Below are the code and all the weights of a small trained network. Each question names an input and a class and asks about switching units off, where a switched-off unit gives its printed mean instead of its output.

import numpy as np


def w(rows, s, z=0):
    codes = np.array(rows[::2]) - 128.0
    scale = np.full(codes.shape[1], s)
    scale[-1] = z or s
    return codes * scale


def f(y):
    return y / 2 * (1 + np.tanh(0.7978845608 * (y + 0.044715 * y**3)))


def log_softmax(a):
    a = a - a.max(-1, keepdims=True)
    return a - np.log(np.exp(a).sum(-1, keepdims=True))


def net(x, mask):
    res = np.array(x, float).reshape(1, 7) / 4 @ E
    y = f(res @ A[0][:, :-1].T + A[0][:, -1])
    res = res + np.where(mask, y, B[0][:, -1]) @ B[0][:, :-1]
    return log_softmax(res[-1] @ U[:, :-1].T + U[:, -1])


A, B = {}, {}
E = w([
[158,125,179,108],'x0',
[118,116,191,185],'x1',
[173,245,107,135],'x2',
[56,144,240,115],'x3',
[2,126,73,96],'x4',
[95,135,95,34],'x5',
[136,108,85,245],'x6',
],0.0067)
A[0] = w([
[115,169,91,80,161],'neuron 1',
[189,193,190,23,153],'neuron 2',
[202,175,126,30,251],'neuron 3',
[164,69,148,94,109],'neuron 4',
[210,141,142,124,216],'neuron 5',
[159,193,68,170,103],'neuron 6',
[199,113,209,189,166],'neuron 7',
[205,91,89,166,156],'neuron 8',
[89,193,62,88,181],'neuron 9',
[120,151,249,199,134],'neuron 10',
[87,125,81,117,102],'neuron 11',
[103,109,88,140,80],'neuron 12',
[47,80,121,215,220],'neuron 13',
[155,119,119,16,180],'neuron 14',
[172,104,124,142,158],'neuron 15',
[44,163,83,100,157],'neuron 16',
[231,155,174,99,227],'neuron 17',
[51,160,141,112,50],'neuron 18',
[56,79,205,118,198],'neuron 19',
[130,48,62,140,217],'neuron 20',
[80,234,89,146,89],'neuron 21',
[201,83,149,131,194],'neuron 22',
[110,183,160,163,132],'neuron 23',
[62,70,126,109,207],'neuron 24',
[127,187,184,95,175],'neuron 25',
[149,106,159,101,40],'neuron 26',
],0.011,0.0035)
B[0] = w([
[77,127,58,89,180],'neuron 1',
[96,69,105,83,245],'neuron 2',
[51,66,98,75,251],'neuron 3',
[173,87,130,187,159],'neuron 4',
[122,48,113,198,220],'neuron 5',
[127,110,72,68,196],'neuron 6',
[154,112,149,179,251],'neuron 7',
[124,115,109,178,217],'neuron 8',
[69,211,72,63,212],'neuron 9',
[188,126,169,100,237],'neuron 10',
[100,192,86,180,158],'neuron 11',
[69,156,132,156,140],'neuron 12',
[120,205,221,109,227],'neuron 13',
[54,116,125,104,217],'neuron 14',
[126,112,117,222,167],'neuron 15',
[102,255,108,150,207],'neuron 16',
[118,14,109,192,254],'neuron 17',
[183,124,121,145,161],'neuron 18',
[222,241,195,134,237],'neuron 19',
[27,185,144,188,214],'neuron 20',
[217,192,94,42,178],'neuron 21',
[156,32,172,192,208],'neuron 22',
[182,113,143,57,155],'neuron 23',
[88,215,195,207,211],'neuron 24',
[142,90,127,71,193],'neuron 25',
[183,120,94,144,131],'neuron 26',
],0.006,0.0068)
U = w([
[158,179,6,104,12],'0',
[183,124,172,136,191],'1',
[110,86,140,94,104],'2',
[111,140,140,167,253],'3',
[188,84,96,174,11],'4',
],0.013,0.002)

Each question gives the input, the list of numbers given to net, and the class t.
The units are the neurons (one row each of A and B). Each row of codes is followed by its name. A weight is (code - 128) times the scale printed after its matrix; where a second scale follows, it is the last column's (A, B and U).
mask holds one flag per neuron, in row order. A switched-off neuron (its flag False) gives its mean, the last column of its row in B, instead of its output. The means were averaged over made-up inputs and are rounded, as every weight is.
A unit's drop is (log p(t) with every unit on - log p(t) with that unit switched off) / (log p(t) with every unit on - log p(t) with every unit switched off).
The circuit of an input: a set's keep is (log p(t) with only the set's units on - log p(t) with every unit switched off) / (log p(t) with every unit on - log p(t) with every unit switched off). Starting from the 12 units with the biggest drops (on a tie, the unit counted first), units are removed one at a time, each time the one whose removal leaves the highest keep (on an exact tie, the one counted first), for as long as the keep stays at least 0.8.
units of the circuit, in order: the units of the circuit, biggest drop first
top k neurons: the k neurons with the biggest drops, biggest first
drop of u: that unit's drop, to one decimal
input [6,1,3,-2,-7,8,2], class 4: units of the circuit, in order => (neuron 17; neuron 5)
input [-2,-8,-3,8,3,8,5], class 0: units of the circuit, in order => (neuron 9; neuron 16)
input [-6,-5,-7,2,8,5,1], class 3: units of the circuit, in order => (neuron 24)
input [-5,1,-4,-8,1,-1,6], class 3: units of the circuit, in order => (neuron 20; neuron 13)
input [-8,-1,-8,-8,-1,0,-7], class 3: top 2 neurons => (neuron 20; neuron 24)
input [0,-8,3,3,-4,6,-3], class 2: top 3 neurons => (neuron 3; neuron 2; neuron 14)
input [5,-3,4,0,-8,5,0], class 4: top 2 neurons => (neuron 17; neuron 5)
input [7,0,0,5,-8,-7,-2], class 4: drop of neuron 17 => 0.3
input [1,6,-2,-7,3,-5,7], class 3: drop of neuron 20 => 0.4
input [-4,2,8,-8,-6,2,3], class 4: drop of neuron 17 => 0.2
input [7,7,1,2,8,-6,-5], class 1: drop of neuron 14 => 0.0
